data =
[ 0.35  0.54 -1.46  2.24 -1.10  0.65  0.35  3.42  0.73 -1.26 -0.30  3.66
 -6.32 -0.30]
data[0] => 0.35
data[8] => 0.73
data[3] => 2.24
data[-7] => 3.42
data[13] => -0.30
data[4] => -1.10
data[10] => -0.30
data[-5] => -1.26
data[6] => 0.35
data[-2] => -6.32

A =
[[ 22  16 -14 -47  37  38 -39  20  17  30  16  28 -30  34  35 -42]
 [-46 -43 -31  -9   0  29  16  24  -8  17 -10 -48  22  29  19  26]
 [ 30  30 -33   3 -16  30 -29  24   9 -24   8  28  -3  35  29 -17]
 [-41 -37   1 -37 -42   0 -17  17   9 -37 -30 -29 -28   1   4   9]
 [ 26  17  18 -30 -40 -28   8 -23  10 -35  15  28  10 -27 -17  41]]
A[0][0] => 22
A[2] => [30, 30, -33, 3, -16, 30, -29, 24, 9, -24, 8, 28, -3, 35, 29, -17]
A[2][2] => -33
A[4][6] => 8
A[3] => [-41, -37, 1, -37, -42, 0, -17, 17, 9, -37, -30, -29, -28, 1, 4, 9]
A[:, 5] => [38, 29, 30, 0, -28]
A[0][11] => 28
A[2][14] => 29
A[4][0] => 26
A[3][7] => 17
A[1][2] => -31
A[3][9] => -37
A[:, 0] => [22, -46, 30, -41, 26]
A[:, 1] => [16, -43, 30, -37, 17]
A[1][0] => -46
A[3][3] => -37
A[:, 7] => [20, 24, 24, 17, -23]
A[4][1] => 17
A[3][1] => -37
A[0][12] => -30
A[0][10] => 16
A[2][6] => -29
A[:, 8] => [17, -8, 9, 9, 10]
A[3][11] => -29
A[0] => [22, 16, -14, -47, 37, 38, -39, 20, 17, 30, 16, 28, -30, 34, 35, -42]
A[3][0] => -41
A[2][15] => -17
A[1][8] => -8
A[:, 11] => [28, -48, 28, -29, 28]
A[1][3] => -9
A[0][4] => 37

a = (10.07, -14.67, -13.60, -13.52, 17.77, 6.86, 7.53, 18.40)
a[0]	10.07
a[6]	7.53
a[7]	18.40
a[3]	-13.52
a[2]	-13.60

x =
[[ -9 -10   1  -3  44   3   2  -8 -19  -9  -8 -10  -7]
 [-18 -14 -11   1 -17  -9 -10 -10  -1 -17 -10  -2  -4]
 [ -8   1   2 -12 -18   7 -12 -13 -44 -14  -1  -1   3]
 [ -8  -9  -7  -1  -4   0 -10 -12 -21 -11 -13  -6  -3]
 [ -4 -17  -2   1  -9 -16   0  -5   2  -7  -3 -10  -1]
 [-10  -6 -10  -5  -9 -16 -13  -4   0  -3 -16  -7  -6]
 [ -7   9  -9   0  28  -7   1  -5 -36  14 -13   2   1]
 [  5 -13  -9 -11 -29   4  -6 -10   8  -1   6   2 -12]
 [ -9  -4   0 -18  13   0 -12 -11  -8  -5  -1 -10 -14]
 [ -1   1  -2 -11  11  15  10  -5   2 -10 -10 -11 -11]
 [ -7 -14   7  -4 -49 -16  -7  -4  31  -6   2  -7  -8]
 [ -2 -32  -4 -19  10  27  -4  -6 -31   0 -11  -6  -9]
 [-30  -4  -8  -5  -3  -3  -8  -5  -6   0  -6   0 -10]
 [-10   0  -9  -6 -20 -23  -2   1  -6  -7 -12 -13  -2]]
Rows and columns are counted from 0.
row 0 col 0	-9
row 5 col 7	-4
row 8 col 7	-11
row 2 col 2	2
row 6 col 7	-5
row 9 col 2	-2
row 7 col 3	-11
row 10 col 9	-6
row 13 col 6	-2
row 0 col 2	1
row 4 col 7	-5
row 9 col 4	11
row 3 col 0	-8
row 4 col 10	-3
row 11 col 8	-31
row 6 col 4	28
row 11 col 10	-11
row 2 col 8	-44
row 8 col 12	-14
row 8 col 11	-10
row 3 col 10	-13
row 9 col 5	15
row 9 col 10	-10
row 9 col 3	-11
row 11 col 4	10
row 12 col 4	-3
row 11 col 7	-6
row 0 col 4	44
row 5 col 1	-6
row 9 col 12	-11
row 6 col 10	-13
row 2 col 11	-1
row 10 col 4	-49
row 10 col 2	7
row 3 col 11	-6
row 0 col 6	2
row 8 col 8	-8
row 10 col 10	2

X = [284 759 242 715]
X[0]: 284
X[2]: 242
X[1]: 759

B =
[[-1.97 -5.52  0.66 -4.71 -6.02]
 [ 3.65  0.54 -4.39  2.88 -1.20]
 [-3.84 -1.46  4.33 -4.28  1.00]]
B[0, 0]	-1.97
B[0, 3]	-4.71
B[2, 2]	4.33
B[:, 4]	[-6.02, -1.20, 1.00]
B[1, 1]	0.54
B[1, 3]	2.88
B[1, 4]	-1.20
B[:, 2]	[0.66, -4.39, 4.33]
B[2]	[-3.84, -1.46, 4.33, -4.28, 1.00]
B[1]	[3.65, 0.54, -4.39, 2.88, -1.20]
B[0, 4]	-6.02
B[2, 1]	-1.46

M =
[[-3.19 -1.08 -1.47 -1.20]
 [-5.14 -1.54  5.08  3.90]
 [ 4.58  0.86 -4.90 -4.26]]
M[0,0]: -3.19
M[2,0]: 4.58
M[0,2]: -1.47
M[:, 2]: [-1.47, 5.08, -4.90]
M[2,3]: -4.26
M[1]: [-5.14, -1.54, 5.08, 3.90]
M[0]: [-3.19, -1.08, -1.47, -1.20]
M[1,0]: -5.14

grid =
[[ 0.4  0.3  0.8  1.0  0.9  0.9  1.0  0.8]
 [ 0.1  0.0  0.5  0.2  0.4  0.3  0.2  0.3]
 [ 0.8  1.6  2.4  2.1  1.6  1.9  1.7  1.8]
 [ 0.7 -0.1 -0.1  0.0  0.6  0.5  0.3  0.6]
 [ 0.6 -0.3 -1.4 -1.1 -0.1 -1.1 -0.6 -0.5]
 [ 0.3  0.3  1.2  1.1  1.0  1.5  1.1  0.8]
 [ 0.3  0.0 -0.7 -0.3  0.0  0.2 -0.2  0.2]
 [ 0.4 -0.4 -1.3 -0.7 -0.1 -1.1 -1.1 -0.8]
 [ 0.4  0.5  0.5  0.5  0.1 -0.3  0.3  0.2]
 [ 0.6  0.6  0.0 -0.1  0.2  0.2  0.3  0.4]
 [ 0.8  0.6 -0.6 -0.2  0.1 -0.5  0.2 -0.1]
 [ 0.5 -0.2 -1.6 -0.1  0.2 -0.9 -0.9 -0.2]]
grid[0,0]: 0.4
grid[8,6]: 0.3
grid[11,6]: -0.9
grid[:, 3]: [1.0, 0.2, 2.1, 0.0, -1.1, 1.1, -0.3, -0.7, 0.5, -0.1, -0.2, -0.1]
grid[8,1]: 0.5
grid[10,7]: -0.1
grid[2,4]: 1.6
grid[11]: [0.5, -0.2, -1.6, -0.1, 0.2, -0.9, -0.9, -0.2]
grid[9,7]: 0.4
grid[3,1]: -0.1
grid[6,2]: -0.7
grid[:, 4]: [0.9, 0.4, 1.6, 0.6, -0.1, 1.0, 0.0, -0.1, 0.1, 0.2, 0.1, 0.2]
grid[2,5]: 1.9
grid[0,4]: 0.9
grid[1,1]: 0.0
grid[11,7]: -0.2
grid[8,3]: 0.5
grid[6,4]: 0.0
grid[9,1]: 0.6
grid[1,6]: 0.2
grid[4]: [0.6, -0.3, -1.4, -1.1, -0.1, -1.1, -0.6, -0.5]
grid[5]: [0.3, 0.3, 1.2, 1.1, 1.0, 1.5, 1.1, 0.8]
grid[10,2]: -0.6
grid[4,4]: -0.1
grid[11,3]: -0.1
grid[10,1]: 0.6
grid[11,5]: -0.9
grid[11,4]: 0.2
grid[2,2]: 2.4
grid[9,4]: 0.2
grid[9]: [0.6, 0.6, 0.0, -0.1, 0.2, 0.2, 0.3, 0.4]
grid[10,3]: -0.2

m =
[[ 155.709  -32.475 -100.349  122.154]
 [-133.504    9.725   95.602   63.108]
 [ 160.081  -90.021  -26.669  167.053]]
Indices start at 0.
(0, 0): 155.709
(0, 1): -32.475
(0, 3): 122.154
(1, 2): 95.602
(1, 0): -133.504
(2, 1): -90.021
(1, 1): 9.725
(0, 2): -100.349
